Below are the code and all the weights of a small trained network. Each question names an input and a class and asks about switching units off, where a switched-off unit gives its printed mean instead of its output.

import numpy as np


def w(rows, s, z=0):
    codes = np.array(rows[::2]) - 128.0
    scale = np.full(codes.shape[1], s)
    scale[-1] = z or s
    return codes * scale


def f(y):
    return np.maximum(y, 0)


def log_softmax(a):
    a = a - a.max(-1, keepdims=True)
    return a - np.log(np.exp(a).sum(-1, keepdims=True))


def net(x, mask):
    res = np.array(x, float).reshape(1, 8) / 4 @ E
    y = f(res @ A[0][:, :-1].T + A[0][:, -1])
    res = res + np.where(mask, y, B[0][:, -1]) @ B[0][:, :-1]
    return log_softmax(res[-1] @ U[:, :-1].T + U[:, -1])


A, B = {}, {}
E = w([
[183,143,57,34,126,185,170],'x0',
[60,21,138,114,136,177,162],'x1',
[81,75,228,93,163,144,132],'x2',
[55,182,131,211,225,96,166],'x3',
[147,95,206,209,75,170,135],'x4',
[167,140,159,117,201,186,7],'x5',
[164,200,173,166,109,128,149],'x6',
[128,164,189,143,95,155,237],'x7',
],0.011)
A[0] = w([
[101,238,164,167,132,103,200,77],'N0',
[106,106,162,192,161,120,89,50],'N1',
[111,77,193,104,133,191,172,58],'N2',
[114,164,89,70,215,139,127,103],'N3',
[115,106,60,190,89,164,137,71],'N4',
[158,145,166,81,105,126,90,72],'N5',
[97,53,147,90,92,101,177,77],'N6',
[93,109,157,182,162,89,75,73],'N7',
[113,81,210,143,143,186,161,2],'N8',
[143,167,87,90,199,128,101,91],'N9',
[124,82,197,163,146,140,122,190],'N10',
[163,131,104,94,164,108,123,94],'N11',
[67,105,146,201,190,105,83,111],'N12',
[145,197,111,163,142,114,164,45],'N13',
[91,86,117,83,117,107,165,9],'N14',
[111,76,86,119,76,97,174,73],'N15',
[139,110,82,101,103,89,157,173],'N16',
[106,84,158,148,153,136,164,71],'N17',
[187,177,128,124,58,185,70,91],'N18',
[112,114,55,94,97,131,136,136],'N19',
[130,254,130,158,134,77,195,89],'N20',
],0.014,0.004)
B[0] = w([
[80,202,138,217,73,114,115,241],'N0',
[114,140,183,98,164,54,164,201],'N1',
[86,102,174,134,118,240,206,214],'N2',
[57,129,60,113,240,203,90,217],'N3',
[149,7,126,183,120,104,128,175],'N4',
[173,178,151,79,133,153,126,174],'N5',
[85,169,113,48,67,112,190,222],'N6',
[136,107,187,101,137,11,102,212],'N7',
[84,83,217,158,168,206,203,207],'N8',
[126,111,82,142,205,168,44,205],'N9',
[95,118,199,123,140,114,182,217],'N10',
[127,125,113,128,138,189,78,173],'N11',
[100,116,158,98,152,33,111,235],'N12',
[123,185,131,240,98,133,122,192],'N13',
[106,192,93,46,145,134,181,192],'N14',
[115,119,57,115,72,88,165,212],'N15',
[149,139,44,134,119,98,136,206],'N16',
[122,154,190,100,118,151,107,185],'N17',
[221,136,179,119,69,152,62,216],'N18',
[143,96,39,114,117,120,128,214],'N19',
[94,255,90,207,101,133,99,252],'N20',
],0.0086,0.016)
U = w([
[179,26,53,170,75,124,124,101],'0',
[111,198,123,216,97,123,112,125],'1',
[105,108,59,94,230,179,57,92],'2',
[249,141,159,75,81,174,66,141],'3',
[90,102,177,102,169,19,105,123],'4',
[105,109,50,49,62,125,185,26],'5',
[80,92,191,119,118,200,202,255],'6',
],0.011,0.0017)

Each question gives the input, the list of numbers given to net, and the class t.
The units are the neurons (one row each of A and B). Each row of codes is followed by its name. A weight is (code - 128) times the scale printed after its matrix; where a second scale follows, it is the last column's (A, B and U).
mask holds one flag per neuron, in row order. A switched-off neuron (its flag False) gives its mean, the last column of its row in B, instead of its output. The means were averaged over made-up inputs and are rounded, as every weight is.
A unit's drop is (log p(t) with every unit on - log p(t) with that unit switched off) / (log p(t) with every unit on - log p(t) with every unit switched off).
The circuit of an input: a set's keep is (log p(t) with only the set's units on - log p(t) with every unit switched off) / (log p(t) with every unit on - log p(t) with every unit switched off). Starting from the 12 units with the biggest drops (on a tie, the unit counted first), units are removed one at a time, each time the one whose removal leaves the highest keep (on an exact tie, the one counted first), for as long as the keep stays at least 0.8.
circuit, biggest first: the units of the circuit, biggest drop first
most important unit: the unit with the biggest drop
k most important neurons: the k neurons with the biggest drops, biggest first
drop of u: that unit's drop, to one decimal
input [3,5,8,6,0,2,4,-7], class 4: circuit, biggest first : [N12]
input [1,-3,-6,4,-8,-8,-5,-2], class 1: 4 most important neurons : [N20; N13; N0; N15]
input [-7,0,4,-7,-4,5,-2,3], class 6: circuit, biggest first : [N2; N8]
input [1,3,-1,-1,-1,6,6,7], class 6: 2 most important neurons : [N8; N2]
input [4,-7,7,-5,5,-1,-8,0], class 3: 2 most important neurons : [N18; N5]
input [0,1,8,4,-3,8,-1,-1], class 4: 4 most important neurons : [N12; N7; N1; N10]
input [1,-8,-7,0,-2,5,-5,1], class 2: 2 most important neurons : [N9; N3]
input [-2,2,0,2,-7,-5,-1,8], class 1: 2 most important neurons : [N0; N20]
input [4,-7,-1,-2,-1,6,-3,3], class 3: 2 most important neurons : [N18; N5]
input [0,-5,-5,-2,-6,2,0,2], class 2: 3 most important neurons : [N9; N3; N0]
input [7,-8,-2,-1,7,2,-8,-5], class 3: drop of N18 : 1.7
input [-4,-3,-7,-6,-4,-7,-6,-4], class 0: drop of N14 : -0.2
input [4,-7,-5,-3,7,7,8,1], class 3: drop of N18 : 2.3
input [6,-8,-5,6,3,2,-2,-6], class 2: drop of N10 : 0.0
input [6,-4,-8,-5,2,-1,3,-3], class 3: most important unit : N18
